Here is a tiny trained network, its code and every weight. The questions are about switching its units off for an input and a class, where a switched-off unit gives its printed mean instead of its output.

import numpy as np


def w(rows, s, z=0):
    codes = np.array(rows[::2]) - 128.0
    scale = np.full(codes.shape[1], s)
    scale[-1] = z or s
    return codes * scale


def f(y):
    return y / 2 * (1 + np.tanh(0.7978845608 * (y + 0.044715 * y**3)))


def log_softmax(a):
    a = a - a.max(-1, keepdims=True)
    return a - np.log(np.exp(a).sum(-1, keepdims=True))


def net(x, mask):
    res = np.array(x, float).reshape(1, 4) / 4 @ E
    y = f(res @ A[0][:, :-1].T + A[0][:, -1])
    res = res + np.where(mask, y, B[0][:, -1]) @ B[0][:, :-1]
    return log_softmax(res[-1] @ U[:, :-1].T + U[:, -1])


A, B = {}, {}
E = w([
[29,220,113,142,127,197],'x0',
[86,113,155,2,181,115],'x1',
[174,176,227,91,55,134],'x2',
[45,48,143,115,28,100],'x3',
],0.0098)
A[0] = w([
[191,79,111,138,96,99,99],'N1',
[197,74,116,135,153,95,68],'N2',
[163,102,91,141,142,23,69],'N3',
[102,126,173,15,180,144,108],'N4',
[146,182,185,102,80,122,103],'N5',
[63,179,98,139,113,118,40],'N6',
[221,199,96,181,157,151,147],'N7',
[82,100,37,113,187,115,90],'N8',
[68,170,92,103,124,195,90],'N9',
[62,114,113,152,59,30,251],'N10',
[76,54,28,183,181,118,91],'N11',
[143,188,203,119,73,112,67],'N12',
[106,136,138,1,147,149,119],'N13',
[152,192,197,97,77,102,118],'N14',
[76,169,57,135,117,203,106],'N15',
[74,176,176,123,129,234,121],'N16',
[158,147,153,113,214,153,87],'N17',
[181,60,183,125,151,89,161],'N18',
[147,148,78,150,92,90,2],'N19',
[91,92,139,188,64,99,125],'N20',
[110,99,105,86,55,116,86],'N21',
[145,188,241,110,97,94,125],'N22',
[91,131,194,46,195,104,44],'N23',
[166,145,198,126,62,169,117],'N24',
[78,104,168,107,48,133,159],'N25',
[211,94,136,81,126,79,82],'N26',
[36,234,147,117,109,172,158],'N27',
[187,211,156,146,174,104,115],'N28',
[129,155,244,136,124,116,116],'N29',
[181,195,135,109,188,131,93],'N30',
[104,85,131,156,50,92,76],'N31',
[108,183,102,121,141,165,50],'N32',
[153,175,135,140,184,138,73],'N33',
[179,157,111,205,45,143,7],'N34',
[171,171,126,233,66,168,97],'N35',
[61,170,168,167,117,201,110],'N36',
[65,102,125,106,62,140,42],'N37',
[56,159,106,163,168,145,78],'N38',
[187,101,110,97,114,105,52],'N39',
],0.0094,0.0052)
B[0] = w([
[163,121,165,134,92,122,176],'N1',
[154,122,184,126,92,99,170],'N2',
[153,123,162,130,102,74,167],'N3',
[87,139,125,190,99,178,214],'N4',
[120,110,99,134,170,61,182],'N5',
[146,133,185,117,124,95,155],'N6',
[93,188,110,97,110,156,222],'N7',
[115,138,106,159,170,62,194],'N8',
[186,108,162,116,110,94,184],'N9',
[116,171,88,91,129,157,255],'N10',
[102,132,99,141,194,29,226],'N11',
[122,126,118,132,166,71,184],'N12',
[100,121,109,214,78,165,211],'N13',
[132,125,98,146,179,60,199],'N14',
[165,107,140,129,123,107,197],'N15',
[187,83,138,89,104,108,203],'N16',
[78,164,128,102,96,129,169],'N17',
[202,92,141,108,96,141,205],'N18',
[36,115,244,144,116,85,125],'N19',
[104,180,123,118,111,154,200],'N20',
[101,177,134,114,121,131,175],'N21',
[136,135,103,153,183,65,212],'N22',
[65,131,160,203,101,184,188],'N23',
[106,125,94,138,180,81,195],'N24',
[114,174,103,90,129,144,221],'N25',
[169,113,172,113,105,130,187],'N26',
[201,98,136,120,98,131,241],'N27',
[92,174,125,93,124,139,193],'N28',
[117,112,103,139,192,81,181],'N29',
[96,166,135,79,123,138,185],'N30',
[117,166,133,119,113,131,190],'N31',
[140,139,158,117,96,92,151],'N32',
[107,152,144,94,110,117,159],'N33',
[58,111,155,189,108,133,181],'N34',
[91,121,148,188,104,194,215],'N35',
[195,79,161,130,101,119,196],'N36',
[90,153,155,71,95,123,178],'N37',
[154,118,144,126,125,89,175],'N38',
[138,107,172,112,104,113,148],'N39',
],0.012,0.0093)
U = w([
[127,125,106,142,223,52,124],'0',
[213,87,199,85,68,115,106],'1',
[81,131,152,245,82,183,106],'2',
[90,213,129,2,104,146,88],'3',
[177,142,51,100,143,182,247],'4',
[133,72,137,84,191,174,100],'5',
],0.012,0.014)

Each question gives the input, the list of numbers given to net, and the class t.
The units are the neurons (one row each of A and B). Each row of codes is followed by its name. A weight is (code - 128) times the scale printed after its matrix; where a second scale follows, it is the last column's (A, B and U).
mask holds one flag per neuron, in row order. A switched-off neuron (its flag False) gives its mean, the last column of its row in B, instead of its output. The means were averaged over made-up inputs and are rounded, as every weight is.
A unit's drop is (log p(t) with every unit on - log p(t) with that unit switched off) / (log p(t) with every unit on - log p(t) with every unit switched off).
The circuit of an input: a set's keep is (log p(t) with only the set's units on - log p(t) with every unit switched off) / (log p(t) with every unit on - log p(t) with every unit switched off). Starting from the 12 units with the biggest drops (on a tie, the unit counted first), units are removed one at a time, each time the one whose removal leaves the highest keep (on an exact tie, the one counted first), for as long as the keep stays at least 0.8.
units of the circuit, in order: the units of the circuit, biggest drop first
k most important neurons: the k neurons with the biggest drops, biggest first
drop of u: that unit's drop, to one decimal
input [7,-1,6,-2], class 1: 4 most important neurons -> N27, N16, N36, N11
input [7,3,-7,4], class 0: units of the circuit, in order -> N11
input [-6,7,2,-4], class 2: units of the circuit, in order -> N23, N4
input [-3,7,-6,-4], class 2: units of the circuit, in order -> N23, N4
input [2,4,3,-3], class 2: units of the circuit, in order -> N13, N4
input [-1,-1,3,3], class 4: 2 most important neurons -> N11, N8
input [-2,8,-7,-6], class 2: 2 most important neurons -> N23, N4
input [7,8,8,-7], class 0: 4 most important neurons -> N22, N14, N5, N29
input [-4,-7,2,-8], class 3: 3 most important neurons -> N7, N28, N30
input [8,-4,1,8], class 1: 2 most important neurons -> N36, N27
input [7,-5,1,8], class 3: 3 most important neurons -> N10, N25, N20
input [-7,-7,-2,-7], class 1: 2 most important neurons -> N2, N18
input [4,-7,-7,-3], class 0: drop of N38 -> 0.1
input [1,-5,-2,-6], class 3: units of the circuit, in order -> N7
input [6,8,-4,-1], class 2: drop of N4 -> 0.3
input [3,-4,5,5], class 0: drop of N22 -> 0.2
input [0,0,3,1], class 4: drop of N2 -> 0.2
